[[ 31 -12 -12  11  20  27   2 -11  23 -11   5]
 [-20  39  40  33 -19 -20  38  39 -19  39  37]
 [ 37 -17 -17  13  25  35  -3 -16  30 -16   2]
 [ 10  17  15 -19  26  16  -8  15  21  15 -12]
 [  3  23  21 -14  19   9  -1  21  15  21  -5]
 [  7  14  14  15   6   7  14  14   7  14  15]
 [ -4  20  22  26  -9  -7  29  21  -8  21  29]] ans = 29

[[ -2 -10  24 -11  15 -15 -29  -3   2   4   6   6 -10  32]
 [ -5  -3  21 -17  19  -6 -23  -6  -3   8   4  -5  -6   8]
 [  6   5  17 -14  27  -8 -24  10 -14   5  11  -9 -22  -2]
 [  1   3  17 -20  33 -10 -28  -2  -9   0   2   1 -29   9]
 [  2  -5  30   8  -9 -32 -41 -14  10  -1 -10   4  -7   3]
 [  4  -3  24   6 -13 -27 -32 -11  19  19   1  -4   1   3]
 [-28  13  16 -18  35   8 -36   0 -11  -1 -13 -13  -5  -8]
 [ -2 -12  26 -25  28 -19 -25 -12  -4   2   4   5 -14  25]
 [ -3  -8  26  -4  18  -5 -28  32 -18  -2  23  -8   0  30]
 [  9  -2  26  -9  18 -32 -33  -4  -9   0   2  -5 -19  -5]] ans = -5

[[  0  -1   0   4   1  -1  -5  -2   0   0   1  -1]
 [  1  -1  -1   9   3  -1  -5  -5   1   0   2  -2]
 [  0   1   1  -2  -2  -2  -5   0   1   3   0   2]
 [  0   1   1  -3  -2  -2  -5   0   1   3   0   3]
 [  6   2   5   4   3   7  -5   3   1  12 -16  -4]
 [-26 -15 -20   8 -25 -10  -5 -36 -16 -26 -16  12]
 [  8   5   7   0   5  -3  -5   8  -7   3   0  -8]
 [  1  -2  -3  -1   2  -3  -5   3  -1  -1   1  -1]
 [  0   0   0   0   0   0  -5   0   0   1  -1   0]
 [ -2   5  11 -20 -16 -15  -5  -1   9  24   4  22]
 [  1  -3  -4  -2   3  -4  -5   4  -1  -1   1  -2]
 [  2   1   2   1   1   3  -5   1   0   4  -6  -2]] ans = -2

[[  0   3  18  11 -16 -18  -2 -12  -1   2   9  -5   0]
 [  0  -1   3  28   1 -13 -10 -17   3 -13   0  -3  19]
 [  0   1  17  18 -19 -15  -9  -9   3 -12  13  -2  20]
 [  0   3  18  10 -15 -19   0 -15   2   3   8 -10   0]
 [  0   0  10  29 -13 -20  -5 -18   2  -2   2 -14  21]] ans = 21

[[ 23  17 -32  25  11   4  -2  33   5   7  33]
 [-32  33 -33  33  33 -32 -33  31  32 -33  33]
 [-20  30 -29  32  26 -32 -31  32  25 -30  32]
 [-33  24   2  13  29 -33 -32  -4  29 -32 -24]
 [ 32 -32  33 -33 -32  33  32 -33 -32  33 -34]
 [ 30 -33  32 -33 -30  32  32 -33 -30  32 -34]
 [-29  33 -32  33  32 -32 -33  32  33 -31  31]] ans = 31

[[ 13  18  25 -17   2   4   5   4 -17 -15   2  -5  13  28]
 [-28   2 -20  15 -12   4 -23 -11  21  12  -5  14  16   3]
 [ -9  -6   0   8  -2  18 -10  -5 -22   4  -5  22  24  -1]
 [-21  13 -12  -4 -13   0 -18   4  30   4  -1  -2  13  20]
 [ 13 -17   0  -1   5  10   8   4 -22   6  -1   8  -8 -18]] ans = -18

[[-21 -22 -19  -3  -4  30  30]
 [ 10  19   8   9   5 -30 -31]
 [ 16  -1  19   8  10 -29 -31]
 [-23 -12 -26 -15   4  31  30]
 [  8   9   8  10  12 -31 -30]
 [-20   3 -18  -8  -8  30  31]
 [ 27  13  25  10  -3 -31 -30]
 [-10 -12 -11  -5 -11  33  31]
 [ 12  11  17   7  11 -30 -30]
 [-19 -23 -17  -5  -2  29  31]
 [  7  18  -3   4   8 -30 -29]] ans = -29

[[ 11   5   8  13  -7  13   6  11   9  -6  14  10]
 [-20 -24  38 -18  11 -18 -24  37  38  14 -14 -22]
 [ 18  19  -7  17   5  17  19  -7  -7   4  15  18]
 [ -7 -11  25  -5   1  -5 -11  25  25   3  -2  -8]
 [-11 -13  27 -10  14 -10 -13  27  27  16  -9 -12]
 [ 10  15  -3   8  16   8  14  -4  -3  15   6  11]
 [  6   7   5   5  18   4   7   5   5  17   3   6]
 [ -6  -8  22  -5   4  -5  -8  22  22   6  -3  -7]
 [-16 -13  26 -16  24 -16 -14  24  26  26 -16 -16]] ans = -16
---
[[ 16 -31  18   9  25  15]
 [ -6  20  31  12  16  13]
 [ 18  -7  27   8  13  16]] out 31, 27

[1 7 5 6 2 0 2] out 7, 6

[[-708 -402  617  651 -685  579]
 [ -26 -511  231  257 -322  531]
 [ 257 -402 -101 -110  132  201]] out 651, 617

[ 25 -34 -32  23] out 25, 23

[[262 742 508 846]
 [233 161 834 297]] out 846, 834

[50  8 75 63] out 75, 63

[82 89 91 19] out 91, 89

[102  68 226 119 125  40] out 226, 125

[217 178 119 134 104 138  33] out 217, 178

[67 26 54 81 63 22 50] out 81, 67
---
[[ 27 -26 -30  -1 -13  -2  36]
 [ 13 -10 -19   9   0  -3  12]
 [  3   5   5   9 -10 -15   6]] ans = 6

[[ -2   1   2  -1  -4   2  -5]
 [-10 -11 -30 -33  -8   2   2]
 [  1   1   0  -5   0   1  -1]] ans = -1

[[ 18  -9  27 -26   6  11  -1]
 [ -5  29   9  -3   5  10  13]
 [  2  19 -17 -13  -6   7  -5]] ans = -5

[[  6  34 -28   8]
 [ -4   0  19  17]
 [-13 -19  16  38]] ans = 38

[[ 12   5 -25 -30]
 [  3  -2   0 -36]
 [ 11 -14   4  12]] ans = 12

[[ 17   4  24  18  14]
 [  5  12  -1  32 -10]
 [ 11 -23  -2  -3  -7]] ans = -7

[[  1 -17 -20   4 -20 -18]
 [-23  28  16 -29  -4 -25]
 [-28 -17  -6  -9 -25 -14]] ans = -14

[[ 10   4  -7 -13  -5  -4   1]
 [ -7  14   2  17   5   2 -12]
 [ 23 -13  -7 -33 -11   1  40]] ans = 40
---
[[-15  -8 -11  18  -9]
 [ -7 -14  12  -2  -1]
 [-16   9   8  -4 -31]] result: 12, 18

[-10  -2  28 -33  24  23  14] result: -33, 28

[-20  37  31 -15  24] result: 31, 37

[ 15 -11  27  29  -5] result: 27, 29

[-11  22  29  35  10] result: 29, 35

[ -9  -2  14  12 -31   0 -14] result: 12, 14
---
[ -2  -4 -34  -3  23 -20   3] Answer: 3
[ 3 -1 -2 35] Answer: 35
[-7 37 -1 14  1 -4 20] Answer: 20
[ 39  13 -37  27  -9 -39] Answer: -39
[-29 -16 -17 -36] Answer: -36
[  0 -30   4  16  12  -1  -3] Answer: -3
[11 29 17 21 10 12 -7] Answer: -7
